Here is a tiny trained network, its code and every weight. The questions are about switching its units off for an input and a target symbol, where a switched-off unit gives its printed mean instead of its output.

import numpy as np


def w(rows, s, z=0):
    codes = np.array(rows[::2]) - 128.0
    scale = np.full(codes.shape[1], s)
    scale[-1] = z or s
    return codes * scale


def softmax(a):
    e = np.exp(a - a.max(-1, keepdims=True))
    return e / e.sum(-1, keepdims=True)


def log_softmax(a):
    a = a - a.max(-1, keepdims=True)
    return a - np.log(np.exp(a).sum(-1, keepdims=True))


def net(x, mask):
    ids = ['αβδεηθλμτφψ'.index(c) for c in x.split()]
    T = len(ids)
    res = E[ids] + P[:T]
    u = 0
    for l in range(3):
        r = res
        for j in range(2):
            rows = slice(2 * j, 2 * j + 2)
            q, k, v = (r @ M[l][rows].T for M in (Q, K, V))
            z = softmax(np.where(np.tri(T) > 0, q @ k.T / 2**0.5, -1e9)) @ v
            o = O[l][rows]
            res = res + np.where(mask[u + j], z, o[:, -1]) @ o[:, :-1]
        u += 2
    return log_softmax(res[-1] @ U[:, :-1].T + U[:, -1])


Q, K, V, O = {}, {}, {}, {}
E = w([
[98,103,92,75,99,126,102,127,179,2,112],'α',
[88,168,206,85,83,148,89,80,164,84,120],'β',
[152,158,99,118,183,175,203,148,161,177,79],'δ',
[194,141,154,70,166,171,138,125,76,183,180],'ε',
[167,101,44,140,166,124,196,194,107,128,176],'η',
[125,63,103,164,173,165,128,176,69,156,92],'θ',
[146,107,138,169,86,114,63,126,68,28,187],'λ',
[133,154,110,76,153,76,208,95,163,176,66],'μ',
[171,122,121,61,129,54,181,127,80,163,178],'τ',
[128,175,82,174,112,148,137,50,165,20,146],'φ',
[84,163,193,203,72,104,84,181,151,67,102],'ψ',
],0.0099)
P = w([
[107,107,117,105,94,125,116,94,212,175,135],'0',
[124,201,144,130,157,120,135,182,84,60,98],'1',
[196,159,167,124,90,149,180,175,68,51,72],'2',
[224,99,213,220,77,130,140,92,148,139,147],'3',
[17,174,116,130,226,103,71,139,104,145,172],'4',
[69,215,101,77,189,196,164,193,2,76,93],'5',
[230,92,212,188,72,152,159,103,105,100,163],'6',
[115,107,127,185,146,67,106,77,93,135,194],'7',
],0.0088)
Q[0] = w([
[107,139,130,78,124,138,141,103,133,88,108],'0.h0',
[113,111,116,93,119,131,137,81,161,135,131],'0.h0',
[100,207,143,93,110,180,117,158,95,11,99],'0.h1',
[46,165,104,107,190,85,98,136,106,144,158],'0.h1',
],0.012)
K[0] = w([
[139,174,104,103,153,130,151,200,65,66,45],'0.h0',
[138,182,129,56,124,113,150,106,129,68,125],'0.h0',
[238,86,183,215,29,97,86,83,216,93,138],'0.h1',
[203,94,128,84,2,230,224,154,86,126,47],'0.h1',
],0.0079)
V[0] = w([
[108,81,148,114,96,134,84,67,164,155,185],'0.h0',
[80,75,92,111,123,129,102,95,181,161,98],'0.h0',
[106,96,73,133,106,2,169,169,158,126,124],'0.h1',
[126,138,150,103,95,31,129,56,133,113,150],'0.h1',
],0.0096)
O[0] = w([
[150,64,146,85,130,115,69,85,139,159,159,58],'0.h0',
[86,72,108,66,116,120,78,100,205,147,107,3],'0.h0',
[79,66,72,81,59,79,186,167,140,116,125,59],'0.h1',
[131,178,104,149,47,2,111,118,122,124,130,207],'0.h1',
],0.0081,0.0028)
Q[1] = w([
[89,176,141,95,103,139,101,156,111,3,108],'1.h0',
[171,100,212,183,86,135,148,113,163,58,140],'1.h0',
[91,164,143,198,106,118,59,85,144,63,148],'1.h1',
[111,92,107,94,125,141,154,150,135,180,126],'1.h1',
],0.013)
K[1] = w([
[202,13,139,139,35,134,110,36,255,196,126],'1.h0',
[10,122,79,89,223,61,45,95,190,173,193],'1.h0',
[106,145,127,127,61,21,104,129,145,95,94],'1.h1',
[157,122,99,129,208,177,166,173,99,147,140],'1.h1',
],0.0086)
V[1] = w([
[93,78,168,162,103,125,46,170,83,96,113],'1.h0',
[55,177,179,153,130,134,148,131,182,155,2],'1.h0',
[135,75,97,57,171,155,147,112,138,175,136],'1.h1',
[64,87,148,109,98,138,87,111,194,139,149],'1.h1',
],0.0083)
O[1] = w([
[240,107,119,95,254,27,107,126,136,96,68,153],'1.h0',
[171,165,53,124,55,184,4,123,20,170,70,162],'1.h0',
[140,50,160,85,149,224,167,141,132,103,101,68],'1.h1',
[159,164,142,147,138,182,99,147,208,124,122,254],'1.h1',
],0.0078,0.0063)
Q[2] = w([
[74,126,191,125,129,128,167,156,186,42,183],'2.h0',
[87,95,107,114,193,130,176,107,123,254,157],'2.h0',
[174,98,75,68,154,109,121,143,126,201,60],'2.h1',
[180,98,125,72,179,126,179,206,108,180,105],'2.h1',
],0.0082)
K[2] = w([
[207,32,164,62,88,121,176,87,147,166,199],'2.h0',
[184,145,124,154,190,179,245,122,17,94,94],'2.h0',
[173,121,76,160,190,52,200,182,1,164,114],'2.h1',
[216,166,145,143,179,113,127,131,38,171,154],'2.h1',
],0.0063)
V[2] = w([
[82,106,28,142,145,160,149,119,158,40,85],'2.h0',
[133,123,159,32,120,127,138,228,115,171,124],'2.h0',
[129,153,139,216,125,117,156,253,113,116,139],'2.h1',
[143,64,62,79,180,124,163,128,113,132,98],'2.h1',
],0.0079)
O[2] = w([
[160,167,222,34,107,130,89,254,61,136,223,116],'2.h0',
[68,83,170,181,100,130,52,23,104,20,86,86],'2.h0',
[129,179,117,136,93,138,44,143,211,39,192,3],'2.h1',
[165,118,133,43,134,85,98,161,22,102,95,52],'2.h1',
],0.0072,0.0063)
U = w([
[186,87,206,73,222,172,115,167,125,85,94,133],'α',
[125,93,140,161,208,181,182,74,140,171,48,156],'β',
[68,125,42,126,2,130,135,117,82,190,129,99],'δ',
[46,87,102,153,86,50,176,68,114,109,119,205],'ε',
[102,151,176,98,100,88,89,131,110,97,196,106],'η',
[188,119,83,82,155,34,100,131,52,155,52,124],'θ',
[167,114,162,117,230,35,167,141,187,85,144,31],'λ',
[104,119,132,137,69,241,104,120,79,127,119,53],'μ',
[68,79,136,139,119,179,162,147,174,34,185,254],'τ',
[126,164,121,112,117,143,198,196,158,224,219,77],'φ',
[178,213,73,154,98,150,9,112,185,95,136,152],'ψ',
],0.0054,0.0019)

Each question gives the input, a string of symbols that net reads in full, and the target symbol t.
The units are the heads (2 rows each of Q, K, V and O). Each row of codes is followed by its name. A weight is (code - 128) times the scale printed after its matrix; where a second scale follows, it is the last column's (O and U).
mask holds one flag per head, layer by layer. A switched-off head (its flag False) gives its mean, the last column of its rows in O, instead of its output. The means were averaged over made-up inputs and are rounded, as every weight is.
A unit's drop is (log p(t) with every unit on - log p(t) with that unit switched off) / (log p(t) with every unit on - log p(t) with every unit switched off).
The circuit of an input: a set's keep is (log p(t) with only the set's units on - log p(t) with every unit switched off) / (log p(t) with every unit on - log p(t) with every unit switched off). Starting from all 6 units, units are removed one at a time, each time the one whose removal leaves the highest keep (on an exact tie, the one counted first), for as long as the keep stays at least 0.8.
circuit, biggest first: the units of the circuit, biggest drop first
unit that matters most: the unit with the biggest drop
which heads matter: for each layer, one digit per head in row order, 1 if its drop is at least 0.15 and else 0, layers parted by /
input α α β ψ, target α: circuit, biggest first	[0.h0; 1.h1; 2.h0; 2.h1]
input θ ψ β α θ ψ μ, target α: unit that matters most	0.h1
input τ ψ θ μ τ β ψ, target τ: circuit, biggest first	[1.h0; 2.h1]
input ψ ε ψ τ θ, target θ: circuit, biggest first	[1.h0; 1.h1]
input ψ φ μ θ θ, target δ: which heads matter	10 / 11 / 00
input β η δ θ ε φ, target β: circuit, biggest first	[0.h0; 2.h1; 0.h1]
input ε ε λ ψ ψ ψ β, target ε: which heads matter	10 / 11 / 10
input δ ψ β, target δ: which heads matter	00 / 11 / 00
input ψ β θ δ δ, target α: circuit, biggest first	[0.h1; 1.h1; 2.h1; 1.h0]
input φ λ ε τ ψ τ θ μ, target ε: circuit, biggest first	[1.h1; 2.h0; 1.h0]
input ψ δ φ θ, target μ: circuit, biggest first	[1.h0; 0.h1]
input β τ θ θ β β β, target β: circuit, biggest first	[0.h0; 2.h1; 2.h0]
input α ε ψ τ ψ β, target α: which heads matter	10 / 01 / 11
input τ τ λ ψ φ, target τ: unit that matters most	0.h1
input ψ β β β ψ β δ, target θ: circuit, biggest first	[1.h0; 1.h1]
input λ β ψ ψ φ φ ψ φ, target λ: circuit, biggest first	[1.h0; 0.h0]
input α β λ τ, target ψ: which heads matter	01 / 10 / 01
input β φ λ τ ε, target λ: which heads matter	00 / 10 / 00
input λ λ η ψ θ ψ ψ μ, target θ: which heads matter	11 / 11 / 00
input ψ ψ φ τ ψ, target ψ: unit that matters most	2.h1
